Below is a small trained network, with its code and all its weights. Each question gives an input and a class and asks what happens when units are switched off, that is, made to give their printed mean instead of their output.

import numpy as np


def w(rows, s, z=0):
    codes = np.array(rows[::2]) - 128.0
    scale = np.full(codes.shape[1], s)
    scale[-1] = z or s
    return codes * scale


def f(y):
    return np.maximum(y, 0)


def log_softmax(a):
    a = a - a.max(-1, keepdims=True)
    return a - np.log(np.exp(a).sum(-1, keepdims=True))


def net(x, mask):
    res = np.array(x, float).reshape(1, 7) / 4 @ E
    y = f(res @ A[0][:, :-1].T + A[0][:, -1])
    res = res + np.where(mask, y, B[0][:, -1]) @ B[0][:, :-1]
    return log_softmax(res[-1] @ U[:, :-1].T + U[:, -1])


A, B = {}, {}
E = w([
[94,187,123,35,91],'x0',
[68,202,50,211,81],'x1',
[34,108,76,87,50],'x2',
[72,112,168,191,232],'x3',
[99,210,188,146,48],'x4',
[121,96,58,160,103],'x5',
[118,177,91,66,254],'x6',
],0.0069)
A[0] = w([
[134,133,161,155,150,163],'n1',
[104,100,172,96,102,138],'n2',
[130,85,204,182,176,28],'n3',
[116,46,174,142,154,103],'n4',
[69,115,161,115,114,73],'n5',
[108,87,67,134,100,130],'n6',
[243,46,151,207,61,98],'n7',
[184,122,79,43,149,114],'n8',
[145,143,158,144,148,149],'n9',
[55,103,58,101,98,252],'n10',
[87,89,154,144,115,94],'n11',
[91,146,152,114,71,96],'n12',
[37,69,147,90,35,123],'n13',
[190,157,115,195,129,135],'n14',
[135,62,195,180,156,105],'n15',
[149,252,99,145,141,194],'n16',
[86,179,189,43,138,150],'n17',
[147,101,68,205,124,208],'n18',
[119,215,190,124,145,174],'n19',
[178,106,144,126,113,215],'n20',
[114,21,41,120,111,109],'n21',
[202,145,164,159,125,142],'n22',
[53,111,179,140,184,79],'n23',
[109,135,147,162,119,84],'n24',
[116,155,149,110,49,180],'n25',
[129,144,106,62,148,93],'n26',
[169,73,41,65,124,178],'n27',
],0.012,0.0022)
B[0] = w([
[115,110,106,141,137,174],'n1',
[156,158,131,152,118,172],'n2',
[72,88,79,136,132,214],'n3',
[56,112,97,133,119,200],'n4',
[138,150,121,136,112,161],'n5',
[80,136,158,104,141,193],'n6',
[187,1,156,141,101,254],'n7',
[183,120,71,61,95,206],'n8',
[117,105,118,140,147,170],'n9',
[93,181,182,90,112,238],'n10',
[106,129,115,137,96,161],'n11',
[149,166,159,128,93,199],'n12',
[95,195,190,126,66,241],'n13',
[116,123,113,202,106,187],'n14',
[54,90,99,139,105,215],'n15',
[158,142,108,243,180,218],'n16',
[230,150,152,102,202,235],'n17',
[77,151,154,193,173,218],'n18',
[162,114,158,130,197,217],'n19',
[151,96,108,134,114,180],'n20',
[72,123,169,14,183,219],'n21',
[128,61,127,139,113,190],'n22',
[78,153,100,126,161,202],'n23',
[140,122,120,140,103,158],'n24',
[153,168,167,159,97,227],'n25',
[191,129,103,93,131,185],'n26',
[150,129,82,15,107,212],'n27',
],0.023,0.0087)
U = w([
[59,103,92,171,105,52],'0',
[163,164,53,103,88,184],'1',
[138,5,196,177,65,123],'2',
[163,137,156,160,183,253],'3',
[127,157,112,213,132,90],'4',
[85,119,180,121,139,104],'5',
[128,189,188,169,17,73],'6',
],0.011,0.0019)

Each question gives the input, the list of numbers given to net, and the class t.
The units are the neurons (one row each of A and B). Each row of codes is followed by its name. A weight is (code - 128) times the scale printed after its matrix; where a second scale follows, it is the last column's (A, B and U).
mask holds one flag per neuron, in row order. A switched-off neuron (its flag False) gives its mean, the last column of its row in B, instead of its output. The means were averaged over made-up inputs and are rounded, as every weight is.
A unit's drop is (log p(t) with every unit on - log p(t) with that unit switched off) / (log p(t) with every unit on - log p(t) with every unit switched off).
The circuit of an input: a set's keep is (log p(t) with only the set's units on - log p(t) with every unit switched off) / (log p(t) with every unit on - log p(t) with every unit switched off). Starting from the 12 units with the biggest drops (on a tie, the unit counted first), units are removed one at a time, each time the one whose removal leaves the highest keep (on an exact tie, the one counted first), for as long as the keep stays at least 0.8.
circuit, biggest first: the units of the circuit, biggest drop first
top k neurons: the k neurons with the biggest drops, biggest first
drop of u: that unit's drop, to one decimal
input [4,6,-6,6,6,6,-6], class 4: circuit, biggest first -> n16
input [-6,0,7,2,1,-4,1], class 6: circuit, biggest first -> n19, n7
input [-3,8,8,8,-1,-3,8], class 4: top 2 neurons -> n16, n21
input [0,-2,-2,3,5,-4,-1], class 3: circuit, biggest first -> n19, n17
input [-5,-7,4,6,8,-7,-4], class 0: circuit, biggest first -> n23, n3
input [1,5,0,0,-6,-4,-3], class 5: circuit, biggest first -> n7, n16, n8
input [0,3,-6,4,-6,-2,6], class 0: circuit, biggest first -> n17, n3
input [7,6,-1,-6,-8,-6,-3], class 1: top 2 neurons -> n27, n8
input [-6,6,-2,-3,4,0,0], class 4: top 3 neurons -> n16, n18, n21
input [-1,8,-3,5,7,-8,-8], class 2: top 2 neurons -> n22, n7
input [4,-4,7,-2,3,-8,4], class 3: top 2 neurons -> n17, n19
input [-1,-8,3,-5,5,-5,3], class 1: top 4 neurons -> n8, n18, n16, n7
input [-5,-2,-2,0,-6,8,8], class 1: top 2 neurons -> n27, n8
input [7,-2,5,-2,3,-4,2], class 6: circuit, biggest first -> n13
input [-2,-8,8,-3,-1,-1,-7], class 6: drop of n13 -> 1.2
input [-5,4,-8,-7,-2,-2,4], class 2: drop of n22 -> 0.1
input [-1,7,-7,6,8,8,-8], class 2: drop of n7 -> 1.0
input [6,-8,5,-6,-2,-2,-5], class 6: drop of n13 -> 2.0
